Below are the code and all the weights of a small trained network. Each question names an input and a class and asks about switching units off, where a switched-off unit gives its printed mean instead of its output.

import numpy as np


def w(rows, s, z=0):
    codes = np.array(rows[::2]) - 128.0
    scale = np.full(codes.shape[1], s)
    scale[-1] = z or s
    return codes * scale


def norm(h):
    return h / np.sqrt((h * h).mean(-1, keepdims=True) + 1e-5)


def f(y):
    return np.maximum(y, 0)


def log_softmax(a):
    a = a - a.max(-1, keepdims=True)
    return a - np.log(np.exp(a).sum(-1, keepdims=True))


def net(x, mask):
    res = np.array(x, float).reshape(1, 6) / 4 @ E
    u = 0
    for l in range(3):
        y = f(norm(res) @ A[l][:, :-1].T + A[l][:, -1])
        res = res + np.where(mask[u : u + 6], y, B[l][:, -1]) @ B[l][:, :-1]
        u += 6
    return log_softmax(norm(res)[-1] @ U[:, :-1].T + U[:, -1])


A, B = {}, {}
E = w([
[144,252,186,120,132,105],'x0',
[188,105,142,87,153,171],'x1',
[73,110,150,109,68,122],'x2',
[46,63,132,94,65,188],'x3',
[183,99,114,74,67,167],'x4',
[108,185,151,170,194,125],'x5',
],0.0028)
A[0] = w([
[2,172,119,234,100,99,10],'L0N1',
[55,158,101,156,126,80,3],'L0N2',
[85,183,148,55,100,150,38],'L0N3',
[129,41,137,86,144,121,138],'L0N4',
[210,99,89,72,116,135,59],'L0N5',
[34,181,77,197,115,41,4],'L0N6',
],0.0041,0.0023)
B[0] = w([
[147,46,135,143,78,7,252],'L0N1',
[74,68,192,231,60,13,172],'L0N2',
[93,166,173,62,49,66,189],'L0N3',
[126,135,60,179,125,163,248],'L0N4',
[194,78,96,182,51,45,236],'L0N5',
[69,83,206,209,111,4,234],'L0N6',
],0.0033,0.0016)
A[1] = w([
[102,178,201,7,74,124,2],'L1N1',
[141,230,124,177,253,111,31],'L1N2',
[70,79,78,162,116,207,62],'L1N3',
[148,101,93,156,152,106,121],'L1N4',
[138,205,151,152,227,98,50],'L1N5',
[97,72,98,78,43,98,157],'L1N6',
],0.0046,0.002)
B[1] = w([
[104,207,128,118,75,211,190],'L1N1',
[128,155,158,33,254,136,242],'L1N2',
[82,117,118,109,175,176,180],'L1N3',
[131,174,198,74,71,158,182],'L1N4',
[145,167,168,125,202,160,222],'L1N5',
[157,186,122,138,208,157,255],'L1N6',
],0.0041,0.0032)
A[2] = w([
[254,81,142,87,83,86,126],'L2N1',
[55,125,164,223,113,6,6],'L2N2',
[133,143,35,100,94,162,98],'L2N3',
[21,1,88,96,152,207,107],'L2N4',
[59,219,215,129,40,129,152],'L2N5',
[33,38,45,112,171,214,35],'L2N6',
],0.0035,0.0017)
B[2] = w([
[136,122,24,163,117,104,223],'L2N1',
[92,100,174,162,94,37,230],'L2N2',
[148,126,156,139,144,96,193],'L2N3',
[113,76,210,187,160,186,251],'L2N4',
[74,119,82,56,70,115,253],'L2N5',
[122,77,148,180,122,254,231],'L2N6',
],0.0058,0.0021)
U = w([
[59,109,169,176,116,11,234],'0',
[163,203,154,105,254,109,150],'1',
[107,40,145,188,137,239,154],'2',
[231,121,23,143,105,112,106],'3',
[91,208,112,43,36,161,2],'4',
],0.0098,0.00081)

Each question gives the input, the list of numbers given to net, and the class t.
The units are the neurons (one row each of A and B). Each row of codes is followed by its name. A weight is (code - 128) times the scale printed after its matrix; where a second scale follows, it is the last column's (A, B and U).
mask holds one flag per neuron, layer by layer. A switched-off neuron (its flag False) gives its mean, the last column of its row in B, instead of its output. The means were averaged over made-up inputs and are rounded, as every weight is.
A unit's drop is (log p(t) with every unit on - log p(t) with that unit switched off) / (log p(t) with every unit on - log p(t) with every unit switched off).
The circuit of an input: a set's keep is (log p(t) with only the set's units on - log p(t) with every unit switched off) / (log p(t) with every unit on - log p(t) with every unit switched off). Starting from the 12 units with the biggest drops (on a tie, the unit counted first), units are removed one at a time, each time the one whose removal leaves the highest keep (on an exact tie, the one counted first), for as long as the keep stays at least 0.8.
units of the circuit, in order: the units of the circuit, biggest drop first
most important unit: the unit with the biggest drop
top k neurons: the k neurons with the biggest drops, biggest first
top k neurons in layer l: the k neurons of layer l with the biggest drops, biggest first
drop of u: that unit's drop, to one decimal
input [8,-2,-8,8,-6,4], class 0: most important unit => L0N1
input [-6,6,3,-4,4,1], class 3: units of the circuit, in order => (L0N5 L2N1)
input [8,7,0,7,0,8], class 4: units of the circuit, in order => (L2N5 L1N1)
input [1,7,8,4,-3,1], class 4: top 3 neurons => (L0N3 L1N1 L2N5)
input [1,4,8,1,8,-6], class 3: top 2 neurons => (L0N5 L2N1)
input [8,-3,2,-3,1,-3], class 4: top 2 neurons in layer 1 => (L1N1 L1N6)
input [1,8,-2,3,6,-6], class 3: units of the circuit, in order => (L0N5 L2N1)
input [4,8,0,1,2,-1], class 3: top 2 neurons => (L0N5 L2N1)
input [-4,6,-3,-1,8,7], class 3: drop of L2N1 => 0.1
input [3,2,0,-1,4,-2], class 3: drop of L0N4 => 0.0
input [5,0,-5,2,6,-7], class 3: drop of L0N5 => 0.4
